Below are the code and all the weights of a small trained network. Each question names an input and a class and asks about switching units off, where a switched-off unit gives its printed mean instead of its output.

import numpy as np


def w(rows, s, z=0):
    codes = np.array(rows[::2]) - 128.0
    scale = np.full(codes.shape[1], s)
    scale[-1] = z or s
    return codes * scale


def f(y):
    return y / 2 * (1 + np.tanh(0.7978845608 * (y + 0.044715 * y**3)))


def log_softmax(a):
    a = a - a.max(-1, keepdims=True)
    return a - np.log(np.exp(a).sum(-1, keepdims=True))


def net(x, mask):
    res = np.array(x, float).reshape(1, 4) / 4 @ E
    y = f(res @ A[0][:, :-1].T + A[0][:, -1])
    res = res + np.where(mask, y, B[0][:, -1]) @ B[0][:, :-1]
    return log_softmax(res[-1] @ U[:, :-1].T + U[:, -1])


A, B = {}, {}
E = w([
[108,128,95,160,183,93,94,20],'x0',
[91,127,130,147,62,122,212,70],'x1',
[90,119,112,70,118,32,119,157],'x2',
[67,129,112,248,123,128,103,185],'x3',
],0.011)
A[0] = w([
[116,107,112,145,73,136,206,92,58],'N0',
[173,90,231,108,91,147,177,244,126],'N1',
[106,147,132,204,129,93,124,151,61],'N2',
[112,106,94,158,228,95,102,9,35],'N3',
[90,178,110,205,139,119,157,222,52],'N4',
[146,110,106,109,198,153,66,180,21],'N5',
[163,165,124,127,107,129,174,197,20],'N6',
[104,135,128,178,105,104,100,152,18],'N7',
[122,146,168,102,118,189,174,218,36],'N8',
[109,135,151,190,102,180,65,116,54],'N9',
[13,118,44,249,121,133,98,236,118],'N10',
[105,139,78,96,126,67,140,160,106],'N11',
[187,148,146,94,122,108,133,103,17],'N12',
[193,95,113,144,197,110,79,125,52],'N13',
[106,131,91,100,99,44,137,163,47],'N14',
[111,156,123,144,20,113,187,75,56],'N15',
[178,196,152,170,176,234,164,108,11],'N16',
[212,166,161,47,152,98,145,70,33],'N17',
[122,116,116,168,191,88,113,42,32],'N18',
[201,103,165,202,116,251,136,93,2],'N19',
[55,64,180,144,88,127,228,73,100],'N20',
[219,138,87,61,135,137,156,111,77],'N21',
[235,111,175,8,152,127,171,60,49],'N22',
[141,141,198,127,59,146,162,181,55],'N23',
[130,117,141,98,89,173,166,238,57],'N24',
[79,95,86,82,123,62,133,171,68],'N25',
[175,112,137,125,191,136,41,177,18],'N26',
[114,109,139,92,206,166,68,175,12],'N27',
[129,114,167,81,49,139,146,204,117],'N28',
[66,119,69,81,105,61,104,170,133],'N29',
[63,164,147,142,71,106,205,93,40],'N30',
[84,151,110,94,105,13,160,155,55],'N31',
[50,83,97,201,139,147,96,160,32],'N32',
[71,118,115,143,82,131,213,80,53],'N33',
[68,141,107,219,152,89,124,156,32],'N34',
[203,148,171,202,133,215,149,101,140],'N35',
[92,112,172,103,93,22,75,142,51],'N36',
[195,157,143,105,237,121,2,207,99],'N37',
[66,148,58,138,183,94,69,29,70],'N38',
[160,142,132,60,151,145,159,100,18],'N39',
[69,119,102,183,131,130,117,166,20],'N40',
[151,117,108,109,94,169,160,221,13],'N41',
[147,93,104,48,146,177,148,101,31],'N42',
[73,101,160,117,164,8,145,173,35],'N43',
],0.0092,0.0076)
B[0] = w([
[157,189,137,164,169,99,144,200,161],'N0',
[104,143,78,166,64,89,75,71,218],'N1',
[112,118,195,107,105,124,155,124,156],'N2',
[62,190,77,136,43,90,56,80,189],'N3',
[98,117,179,91,103,118,159,125,177],'N4',
[164,254,156,158,163,99,151,195,151],'N5',
[81,223,141,134,105,143,70,109,141],'N6',
[73,185,194,101,119,163,118,159,136],'N7',
[76,183,108,138,94,114,72,102,168],'N8',
[107,119,186,89,135,162,137,124,152],'N9',
[127,54,196,110,88,127,206,124,251],'N10',
[143,106,118,126,162,174,120,105,155],'N11',
[69,204,204,103,122,150,131,145,134],'N12',
[148,181,118,152,122,99,123,159,147],'N13',
[133,151,124,90,174,209,97,131,151],'N14',
[203,203,123,175,167,91,153,216,175],'N15',
[109,136,134,79,231,221,50,122,160],'N16',
[91,96,224,134,99,138,184,131,178],'N17',
[45,229,73,121,39,105,26,93,163],'N18',
[103,108,114,41,235,237,78,114,173],'N19',
[197,158,106,175,177,79,137,207,194],'N20',
[91,91,205,109,106,104,159,136,169],'N21',
[99,49,225,112,80,138,204,140,213],'N22',
[93,181,94,135,104,104,76,101,166],'N23',
[71,187,78,131,61,110,94,89,183],'N24',
[117,125,122,87,204,201,93,113,159],'N25',
[169,247,141,182,180,96,173,192,159],'N26',
[145,237,165,146,160,102,119,190,147],'N27',
[92,149,63,133,75,110,88,77,193],'N28',
[133,74,110,106,206,187,110,86,181],'N29',
[192,210,137,174,168,98,144,193,167],'N30',
[139,115,118,101,192,202,83,122,169],'N31',
[109,114,207,106,89,130,168,143,171],'N32',
[192,215,120,152,165,71,136,210,171],'N33',
[91,110,216,107,97,127,159,120,172],'N34',
[143,75,85,77,182,184,92,95,199],'N35',
[127,135,128,71,183,210,88,122,157],'N36',
[215,167,85,200,157,79,176,196,214],'N37',
[81,178,66,153,43,103,52,81,193],'N38',
[97,165,215,110,107,142,130,147,147],'N39',
[93,179,217,65,102,152,161,147,151],'N40',
[76,214,120,131,97,118,87,97,157],'N41',
[92,150,185,130,109,149,156,141,148],'N42',
[111,140,154,87,195,181,81,101,158],'N43',
],0.0097,0.013)
U = w([
[89,160,92,137,74,101,97,97,107],'0',
[102,115,199,117,99,124,171,133,98],'1',
[165,169,115,156,162,92,143,185,93],'2',
[116,123,114,100,195,184,101,112,99],'3',
[171,4,34,158,105,60,168,83,253],'4',
],0.018,0.015)

Each question gives the input, the list of numbers given to net, and the class t.
The units are the neurons (one row each of A and B). Each row of codes is followed by its name. A weight is (code - 128) times the scale printed after its matrix; where a second scale follows, it is the last column's (A, B and U).
mask holds one flag per neuron, in row order. A switched-off neuron (its flag False) gives its mean, the last column of its row in B, instead of its output. The means were averaged over made-up inputs and are rounded, as every weight is.
A unit's drop is (log p(t) with every unit on - log p(t) with that unit switched off) / (log p(t) with every unit on - log p(t) with every unit switched off).
The circuit of an input: a set's keep is (log p(t) with only the set's units on - log p(t) with every unit switched off) / (log p(t) with every unit on - log p(t) with every unit switched off). Starting from the 12 units with the biggest drops (on a tie, the unit counted first), units are removed one at a time, each time the one whose removal leaves the highest keep (on an exact tie, the one counted first), for as long as the keep stays at least 0.8.
units of the circuit, in order: the units of the circuit, biggest drop first
k most important neurons: the k neurons with the biggest drops, biggest first
drop of u: that unit's drop, to one decimal
input [0,-3,-6,-7], class 1: units of the circuit, in order : [N22]
input [8,-8,0,-7], class 0: 3 most important neurons : [N3; N38; N18]
input [-7,6,8,-3], class 3: units of the circuit, in order : [N31; N25]
input [7,8,-1,5], class 2: 3 most important neurons : [N20; N33; N15]
input [-6,-3,6,7], class 1: 4 most important neurons : [N10; N4; N38; N3]
input [-2,-5,2,-5], class 1: 3 most important neurons : [N22; N17; N20]
input [5,-6,3,5], class 2: 3 most important neurons : [N37; N26; N1]
input [-1,-5,1,5], class 1: 2 most important neurons : [N10; N20]
input [-7,7,-2,7], class 0: 2 most important neurons : [N1; N24]
input [1,4,-8,6], class 3: 2 most important neurons : [N19; N35]
input [-1,1,-7,7], class 1: 2 most important neurons : [N10; N32]
input [-5,-6,5,6], class 1: 2 most important neurons : [N10; N4]
input [-6,5,6,-5], class 0: 2 most important neurons : [N28; N1]
input [-6,6,2,-5], class 0: units of the circuit, in order : [N28]
input [4,4,-5,3], class 3: 3 most important neurons : [N19; N35; N1]
input [-8,-6,5,-7], class 0: 2 most important neurons : [N1; N28]
input [-8,-2,7,8], class 0: 2 most important neurons : [N1; N24]
input [1,-7,-7,-6], class 2: drop of N26 : 0.7
input [-3,-2,2,8], class 1: drop of N20 : 0.0
input [-4,-6,-1,-4], class 2: units of the circuit, in order : [N37]
input [6,6,-8,6], class 3: drop of N16 : 0.1
input [3,0,6,-7], class 1: drop of N22 : 0.6
